Here is a tiny trained network, its code and every weight. The questions are about switching its units off for an input and a class, where a switched-off unit gives its printed mean instead of its output.

import numpy as np


def w(rows, s, z=0):
    codes = np.array(rows[::2]) - 128.0
    scale = np.full(codes.shape[1], s)
    scale[-1] = z or s
    return codes * scale


def f(y):
    return np.maximum(y, 0)


def log_softmax(a):
    a = a - a.max(-1, keepdims=True)
    return a - np.log(np.exp(a).sum(-1, keepdims=True))


def net(x, mask):
    res = np.array(x, float).reshape(1, 6) / 4 @ E
    y = f(res @ A[0][:, :-1].T + A[0][:, -1])
    res = res + np.where(mask, y, B[0][:, -1]) @ B[0][:, :-1]
    return log_softmax(res[-1] @ U[:, :-1].T + U[:, -1])


A, B = {}, {}
E = w([
[128,128,129,128,128],'x0',
[195,160,173,228,161],'x1',
[171,114,181,109,4],'x2',
[129,128,128,128,128],'x3',
[93,254,185,91,142],'x4',
[127,127,129,128,128],'x5',
],0.0086)
A[0] = w([
[119,156,124,132,147,138],'N0',
[146,148,118,191,202,135],'N1',
[85,254,210,72,142,155],'N2',
[109,110,135,73,52,129],'N3',
[123,150,139,111,113,99],'N4',
[128,105,115,102,89,175],'N5',
[110,131,117,113,150,124],'N6',
[128,127,131,129,129,103],'N7',
[154,139,147,160,108,86],'N8',
[110,169,142,120,125,147],'N9',
[148,62,91,155,122,255],'N10',
[147,67,98,151,125,247],'N11',
[105,104,140,66,44,135],'N12',
[159,146,114,178,209,160],'N13',
[129,147,128,202,189,134],'N14',
[53,116,65,75,180,239],'N15',
[136,121,106,119,105,182],'N16',
[139,82,126,140,138,238],'N17',
[236,150,213,194,52,8],'N18',
[85,127,86,105,151,195],'N19',
[63,116,65,70,186,236],'N20',
[100,131,92,99,105,210],'N21',
[108,119,137,81,77,122],'N22',
[123,172,118,142,165,152],'N23',
[114,126,116,117,138,163],'N24',
],0.014,0.0031)
B[0] = w([
[117,144,135,96,119,155],'N0',
[140,170,129,112,199,208],'N1',
[189,253,98,136,39,246],'N2',
[179,93,93,99,139,207],'N3',
[155,131,124,160,127,146],'N4',
[125,90,104,93,120,181],'N5',
[122,142,139,119,110,150],'N6',
[128,129,127,128,130,128],'N7',
[92,136,132,130,113,155],'N8',
[133,160,112,128,102,163],'N9',
[94,53,146,119,180,214],'N10',
[98,64,148,120,174,206],'N11',
[194,92,88,106,138,218],'N12',
[140,170,132,130,207,211],'N13',
[135,170,129,90,180,203],'N14',
[72,117,161,157,76,226],'N15',
[119,103,121,107,124,159],'N16',
[113,107,133,159,175,181],'N17',
[38,117,165,156,53,224],'N18',
[104,129,148,139,93,182],'N19',
[67,123,160,154,80,225],'N20',
[148,82,104,128,97,179],'N21',
[192,110,102,154,127,184],'N22',
[110,157,144,75,126,176],'N23',
[115,128,130,133,119,149],'N24',
],0.041,0.012)
U = w([
[33,86,182,174,120,249],'0',
[78,179,153,172,50,133],'1',
[123,135,132,117,254,43],'2',
[159,214,108,44,173,70],'3',
[155,70,74,34,182,140],'4',
[209,155,37,107,122,49],'5',
],0.0059,0.0011)

Each question gives the input, the list of numbers given to net, and the class t.
The units are the neurons (one row each of A and B). Each row of codes is followed by its name. A weight is (code - 128) times the scale printed after its matrix; where a second scale follows, it is the last column's (A, B and U).
mask holds one flag per neuron, in row order. A switched-off neuron (its flag False) gives its mean, the last column of its row in B, instead of its output. The means were averaged over made-up inputs and are rounded, as every weight is.
A unit's drop is (log p(t) with every unit on - log p(t) with that unit switched off) / (log p(t) with every unit on - log p(t) with every unit switched off).
The circuit of an input: a set's keep is (log p(t) with only the set's units on - log p(t) with every unit switched off) / (log p(t) with every unit on - log p(t) with every unit switched off). Starting from the 12 units with the biggest drops (on a tie, the unit counted first), units are removed one at a time, each time the one whose removal leaves the highest keep (on an exact tie, the one counted first), for as long as the keep stays at least 0.8.
units of the circuit, in order: the units of the circuit, biggest drop first
k most important neurons: the k neurons with the biggest drops, biggest first
drop when u is switched off: that unit's drop, to one decimal
input [5,1,-2,-3,8,-5], class 3: units of the circuit, in order : [N18]
input [-5,0,3,8,8,5], class 5: units of the circuit, in order : [N20; N2]
input [-7,-7,1,5,-1,-7], class 4: 2 most important neurons : [N18; N12]
input [4,1,-7,-6,3,1], class 3: 2 most important neurons : [N18; N1]
input [-1,3,0,0,-4,7], class 2: 2 most important neurons : [N15; N20]
input [6,2,0,8,-3,7], class 2: 2 most important neurons : [N15; N20]
input [-2,-5,1,-5,4,-4], class 5: 2 most important neurons : [N18; N12]
input [-6,5,8,2,-2,2], class 0: 2 most important neurons : [N18; N2]
input [-5,-8,-5,1,1,0], class 1: 2 most important neurons : [N10; N11]
input [-1,-5,1,-1,4,6], class 5: 2 most important neurons : [N18; N12]
input [-5,1,4,-8,-3,-1], class 0: 3 most important neurons : [N18; N14; N1]
input [3,-4,1,2,-4,-4], class 4: drop when N18 is switched off : 1.0
input [-4,4,7,-6,-3,-3], class 0: drop when N18 is switched off : 0.9
input [-4,0,4,-6,4,-1], class 5: drop when N15 is switched off : 0.4
input [5,4,3,-3,-2,8], class 0: most important neuron : [N2]
input [1,-2,5,2,0,0], class 4: drop when N2 is switched off : 1.0
